Below is a small trained network, with its code and all its weights. Each question gives an input and a target symbol and asks what happens when units are switched off, that is, made to give their printed mean instead of their output.

import numpy as np


def w(rows, s, z=0):
    codes = np.array(rows[::2]) - 128.0
    scale = np.full(codes.shape[1], s)
    scale[-1] = z or s
    return codes * scale


def norm(h):
    return h / np.sqrt((h * h).mean(-1, keepdims=True) + 1e-5)


def softmax(a):
    e = np.exp(a - a.max(-1, keepdims=True))
    return e / e.sum(-1, keepdims=True)


def log_softmax(a):
    a = a - a.max(-1, keepdims=True)
    return a - np.log(np.exp(a).sum(-1, keepdims=True))


def net(x, mask):
    ids = ['βηξτψω'.index(c) for c in x.split()]
    T = len(ids)
    res = E[ids] + P[:T]
    u = 0
    for l in range(2):
        r = norm(res)
        for j in range(3):
            rows = slice(2 * j, 2 * j + 2)
            q, k, v = (r @ M[l][rows].T for M in (Q, K, V))
            z = softmax(np.where(np.tri(T) > 0, q @ k.T / 2**0.5, -1e9)) @ v
            o = O[l][rows]
            res = res + np.where(mask[u + j], z, o[:, -1]) @ o[:, :-1]
        u += 3
    return log_softmax(norm(res)[-1] @ U[:, :-1].T + U[:, -1])


Q, K, V, O = {}, {}, {}, {}
E = w([
[144,2,56],'β',
[137,187,67],'η',
[173,155,107],'ξ',
[149,157,143],'τ',
[95,155,106],'ψ',
[119,143,114],'ω',
],0.0095)
P = w([
[120,58,181],'0',
[191,172,34],'1',
[155,162,53],'2',
[153,156,79],'3',
[158,173,91],'4',
[177,165,98],'5',
[198,166,110],'6',
[253,153,107],'7',
[242,164,122],'8',
],0.005)
Q[0] = w([
[204,4,134],'0.h0',
[92,102,158],'0.h0',
[57,52,253],'0.h1',
[134,153,248],'0.h1',
[48,136,66],'0.h2',
[111,110,183],'0.h2',
],0.011)
K[0] = w([
[56,161,66],'0.h0',
[154,187,129],'0.h0',
[83,254,111],'0.h1',
[157,211,167],'0.h1',
[122,104,33],'0.h2',
[121,175,115],'0.h2',
],0.012)
V[0] = w([
[44,192,130],'0.h0',
[103,143,27],'0.h0',
[151,34,51],'0.h1',
[158,40,29],'0.h1',
[141,230,71],'0.h2',
[88,254,154],'0.h2',
],0.007)
O[0] = w([
[72,112,174,7],'0.h0',
[104,123,145,93],'0.h0',
[102,12,94,251],'0.h1',
[104,25,107,238],'0.h1',
[208,103,129,213],'0.h2',
[182,109,255,126],'0.h2',
],0.0077,0.0027)
Q[1] = w([
[93,102,146],'1.h0',
[247,140,103],'1.h0',
[159,151,154],'1.h1',
[146,118,194],'1.h1',
[200,107,78],'1.h2',
[66,120,152],'1.h2',
],0.015)
K[1] = w([
[220,107,3],'1.h0',
[2,139,172],'1.h0',
[58,66,83],'1.h1',
[94,56,187],'1.h1',
[148,9,166],'1.h2',
[173,213,18],'1.h2',
],0.0085)
V[1] = w([
[175,152,142],'1.h0',
[75,141,168],'1.h0',
[105,121,110],'1.h1',
[126,83,201],'1.h1',
[92,4,144],'1.h2',
[173,137,116],'1.h2',
],0.018)
O[1] = w([
[134,199,60,134],'1.h0',
[160,168,212,76],'1.h0',
[158,100,122,122],'1.h1',
[187,254,48,1],'1.h1',
[249,84,127,95],'1.h2',
[93,68,45,179],'1.h2',
],0.0063,0.0074)
U = w([
[160,109,119,97],'β',
[236,203,63,132],'η',
[57,32,1,8],'ξ',
[58,191,89,252],'τ',
[193,196,221,146],'ψ',
[106,58,239,115],'ω',
],0.01,0.004)

Each question gives the input, a string of symbols that net reads in full, and the target symbol t.
The units are the heads (2 rows each of Q, K, V and O). Each row of codes is followed by its name. A weight is (code - 128) times the scale printed after its matrix; where a second scale follows, it is the last column's (O and U).
mask holds one flag per head, layer by layer. A switched-off head (its flag False) gives its mean, the last column of its rows in O, instead of its output. The means were averaged over made-up inputs and are rounded, as every weight is.
A unit's drop is (log p(t) with every unit on - log p(t) with that unit switched off) / (log p(t) with every unit on - log p(t) with every unit switched off).
The circuit of an input: a set's keep is (log p(t) with only the set's units on - log p(t) with every unit switched off) / (log p(t) with every unit on - log p(t) with every unit switched off). Starting from all 6 units, units are removed one at a time, each time the one whose removal leaves the highest keep (on an exact tie, the one counted first), for as long as the keep stays at least 0.8.
circuit, biggest first: the units of the circuit, biggest drop first
unit that matters most: the unit with the biggest drop
heads that matter: for each layer, one digit per head in row order, 1 if its drop is at least 0.15 and else 0, layers parted by /
drop of u: that unit's drop, to one decimal
input ψ τ τ τ ω ω ξ η, target ψ: unit that matters most => 1.h0
input ω τ τ η, target ω: circuit, biggest first => (0.h2, 1.h0)
input η ω ω ω, target η: heads that matter => 101 / 010
input ψ ξ τ τ, target ψ: circuit, biggest first => (1.h0, 0.h0, 0.h1)
input τ τ η, target τ: circuit, biggest first => (0.h1, 1.h2)
input τ τ ω τ τ ξ ξ τ ω, target τ: circuit, biggest first => (0.h1, 1.h2)
input ω τ τ τ ξ, target ω: heads that matter => 001 / 000
input ψ ω ψ, target ψ: circuit, biggest first => (0.h2, 0.h1, 1.h0)
input η τ τ τ τ τ ψ η, target η: heads that matter => 001 / 000
input η ξ τ ω τ τ τ ψ τ, target η: circuit, biggest first => (0.h2, 1.h1)
input η τ ψ, target η: heads that matter => 101 / 010
input ψ τ τ τ β ξ ξ τ τ, target η: heads that matter => 000 / 011
input ψ τ τ ω, target ψ: drop of 1.h0 => 0.2
input τ ω η ω, target τ: unit that matters most => 0.h1
input η ω ω ξ ω τ ψ, target η: drop of 1.h1 => 0.3
input ω ω ξ τ ω, target ω: drop of 0.h1 => 0.1
input τ τ τ τ τ τ τ τ, target τ: drop of 0.h1 => 1.1
